Here is a tiny trained network, its code and every weight. The questions are about switching its units off for an input and a class, where a switched-off unit gives its printed mean instead of its output.

import numpy as np


def w(rows, s, z=0):
    codes = np.array(rows[::2]) - 128.0
    scale = np.full(codes.shape[1], s)
    scale[-1] = z or s
    return codes * scale


def norm(h):
    return h / np.sqrt((h * h).mean(-1, keepdims=True) + 1e-5)


def f(y):
    return np.maximum(y, 0)


def log_softmax(a):
    a = a - a.max(-1, keepdims=True)
    return a - np.log(np.exp(a).sum(-1, keepdims=True))


def net(x, mask):
    res = np.array(x, float).reshape(1, 4) / 4 @ E
    u = 0
    for l in range(2):
        y = f(norm(res) @ A[l][:, :-1].T + A[l][:, -1])
        res = res + np.where(mask[u : u + 15], y, B[l][:, -1]) @ B[l][:, :-1]
        u += 15
    return log_softmax(norm(res)[-1] @ U[:, :-1].T + U[:, -1])


A, B = {}, {}
E = w([
[164,83,49,2,109,79,73],'x0',
[193,50,117,125,150,115,202],'x1',
[137,130,133,117,141,139,120],'x2',
[58,12,150,120,87,167,60],'x3',
],0.0083)
A[0] = w([
[96,50,94,140,97,180,86,57],'L0N0',
[84,102,177,211,165,209,150,177],'L0N1',
[71,207,140,110,113,112,62,243],'L0N2',
[158,183,104,52,93,68,127,13],'L0N3',
[176,187,89,117,134,58,131,132],'L0N4',
[157,181,179,245,201,136,147,254],'L0N5',
[128,94,114,156,101,171,108,119],'L0N6',
[117,151,176,143,88,148,120,11],'L0N7',
[105,122,98,97,123,97,102,184],'L0N8',
[152,215,139,132,180,58,165,201],'L0N9',
[154,131,118,132,100,179,94,70],'L0N10',
[185,115,92,93,54,96,70,33],'L0N11',
[111,127,152,176,143,163,150,43],'L0N12',
[156,85,135,199,148,180,178,9],'L0N13',
[145,185,101,108,174,76,147,123],'L0N14',
],0.012,0.0041)
B[0] = w([
[133,125,182,90,134,89,128,182],'L0N0',
[99,106,123,187,125,198,140,229],'L0N1',
[35,220,104,131,162,184,88,209],'L0N2',
[117,130,98,178,104,217,146,177],'L0N3',
[106,119,77,160,175,183,132,193],'L0N4',
[135,131,154,78,120,54,115,255],'L0N5',
[137,123,128,163,128,161,95,158],'L0N6',
[144,116,152,144,183,129,111,145],'L0N7',
[146,149,112,116,130,113,170,172],'L0N8',
[147,143,129,55,116,73,111,221],'L0N9',
[108,133,136,161,133,107,160,135],'L0N10',
[132,155,134,77,122,67,121,175],'L0N11',
[129,134,46,107,173,102,136,165],'L0N12',
[136,127,131,101,8,151,152,173],'L0N13',
[113,66,109,142,93,185,119,185],'L0N14',
],0.012,0.013)
A[1] = w([
[179,161,153,240,107,173,174,113],'L1N0',
[29,160,147,142,142,115,45,77],'L1N1',
[243,58,166,198,85,161,165,30],'L1N2',
[100,97,171,255,128,205,123,101],'L1N3',
[161,13,158,142,136,115,63,118],'L1N4',
[81,207,150,107,155,41,46,2],'L1N5',
[79,190,141,80,162,21,94,75],'L1N6',
[251,19,14,208,168,145,229,11],'L1N7',
[167,231,163,126,110,130,173,115],'L1N8',
[162,161,68,46,129,56,99,125],'L1N9',
[125,189,79,58,162,116,57,110],'L1N10',
[123,213,77,172,159,225,61,47],'L1N11',
[194,81,126,86,94,70,172,193],'L1N12',
[223,58,149,85,130,3,183,53],'L1N13',
[137,42,121,82,196,49,108,50],'L1N14',
],0.011,0.0078)
B[1] = w([
[129,100,69,70,117,100,106,154],'L1N0',
[200,131,171,121,153,99,101,224],'L1N1',
[53,56,182,155,55,124,153,154],'L1N2',
[154,172,152,134,172,157,127,205],'L1N3',
[114,138,61,132,87,103,171,159],'L1N4',
[107,2,159,133,82,69,76,193],'L1N5',
[111,39,175,105,107,118,87,223],'L1N6',
[145,44,212,184,212,66,74,170],'L1N7',
[153,122,40,119,128,108,118,160],'L1N8',
[98,135,180,187,158,156,119,255],'L1N9',
[135,91,118,127,87,83,128,248],'L1N10',
[131,162,90,146,129,165,193,221],'L1N11',
[148,145,127,123,193,134,147,238],'L1N12',
[196,219,45,86,75,145,186,209],'L1N13',
[145,189,121,116,80,123,143,161],'L1N14',
],0.016,0.0094)
U = w([
[63,92,199,58,54,19,8,253],'0',
[234,196,77,31,55,48,236,144],'1',
[95,223,252,208,213,229,37,6],'2',
[71,29,241,191,42,199,220,76],'3',
[57,213,21,122,107,202,118,216],'4',
[227,30,159,197,251,106,150,34],'5',
],0.02,0.0068)

Each question gives the input, the list of numbers given to net, and the class t.
The units are the neurons (one row each of A and B). Each row of codes is followed by its name. A weight is (code - 128) times the scale printed after its matrix; where a second scale follows, it is the last column's (A, B and U).
mask holds one flag per neuron, layer by layer. A switched-off neuron (its flag False) gives its mean, the last column of its row in B, instead of its output. The means were averaged over made-up inputs and are rounded, as every weight is.
A unit's drop is (log p(t) with every unit on - log p(t) with that unit switched off) / (log p(t) with every unit on - log p(t) with every unit switched off).
The circuit of an input: a set's keep is (log p(t) with only the set's units on - log p(t) with every unit switched off) / (log p(t) with every unit on - log p(t) with every unit switched off). Starting from the 12 units with the biggest drops (on a tie, the unit counted first), units are removed one at a time, each time the one whose removal leaves the highest keep (on an exact tie, the one counted first), for as long as the keep stays at least 0.8.
units of the circuit, in order: the units of the circuit, biggest drop first
unit that matters most: the unit with the biggest drop
top k neurons: the k neurons with the biggest drops, biggest first
k most important neurons of layer l: the k neurons of layer l with the biggest drops, biggest first
drop of u: that unit's drop, to one decimal
input [1,2,-3,-4], class 5: top 2 neurons	(L0N2 L0N4)
input [8,1,7,1], class 1: units of the circuit, in order	(L1N5)
input [5,-3,-7,0], class 4: top 2 neurons	(L0N3 L0N5)
input [7,7,8,0], class 5: units of the circuit, in order	(L0N5 L1N7)
input [2,2,6,2], class 1: units of the circuit, in order	(L0N2 L1N13)
input [1,5,6,1], class 1: top 4 neurons	(L0N2 L0N1 L0N4 L0N3)
input [0,6,2,4], class 3: 2 most important neurons of layer 0	(L0N5 L0N9)
input [-1,8,-7,1], class 3: units of the circuit, in order	(L0N9 L0N13)
input [-3,-1,-6,1], class 2: 3 most important neurons of layer 0	(L0N1 L0N9 L0N5)
input [1,7,3,5], class 1: top 3 neurons	(L0N0 L0N1 L0N3)
input [1,-2,7,-5], class 4: 2 most important neurons of layer 0	(L0N3 L0N4)
input [0,5,-5,6], class 3: 3 most important neurons of layer 0	(L0N5 L0N9 L0N2)
input [-8,-1,1,3], class 2: top 2 neurons	(L0N1 L0N5)
input [4,1,7,-4], class 5: unit that matters most	L0N2
input [-1,-8,-1,1], class 2: 3 most important neurons of layer 0	(L0N9 L0N5 L0N2)
input [4,8,4,-3], class 5: top 2 neurons	(L1N7 L0N5)
input [0,-5,7,1], class 2: 2 most important neurons of layer 1	(L1N1 L1N13)
input [3,1,-2,5], class 1: top 2 neurons	(L0N2 L1N13)
input [7,-7,-6,0], class 4: top 4 neurons	(L0N3 L0N5 L0N9 L1N11)
input [-5,0,-7,-5], class 0: unit that matters most	L1N6
input [7,1,1,-1], class 5: top 2 neurons	(L0N2 L1N7)
input [1,2,-8,-1], class 5: drop of L0N2	2.0
input [7,4,-3,7], class 1: drop of L0N2	0.6
input [7,8,-1,-6], class 5: drop of L1N7	0.1
input [4,-8,-3,-8], class 4: drop of L1N7	0.0
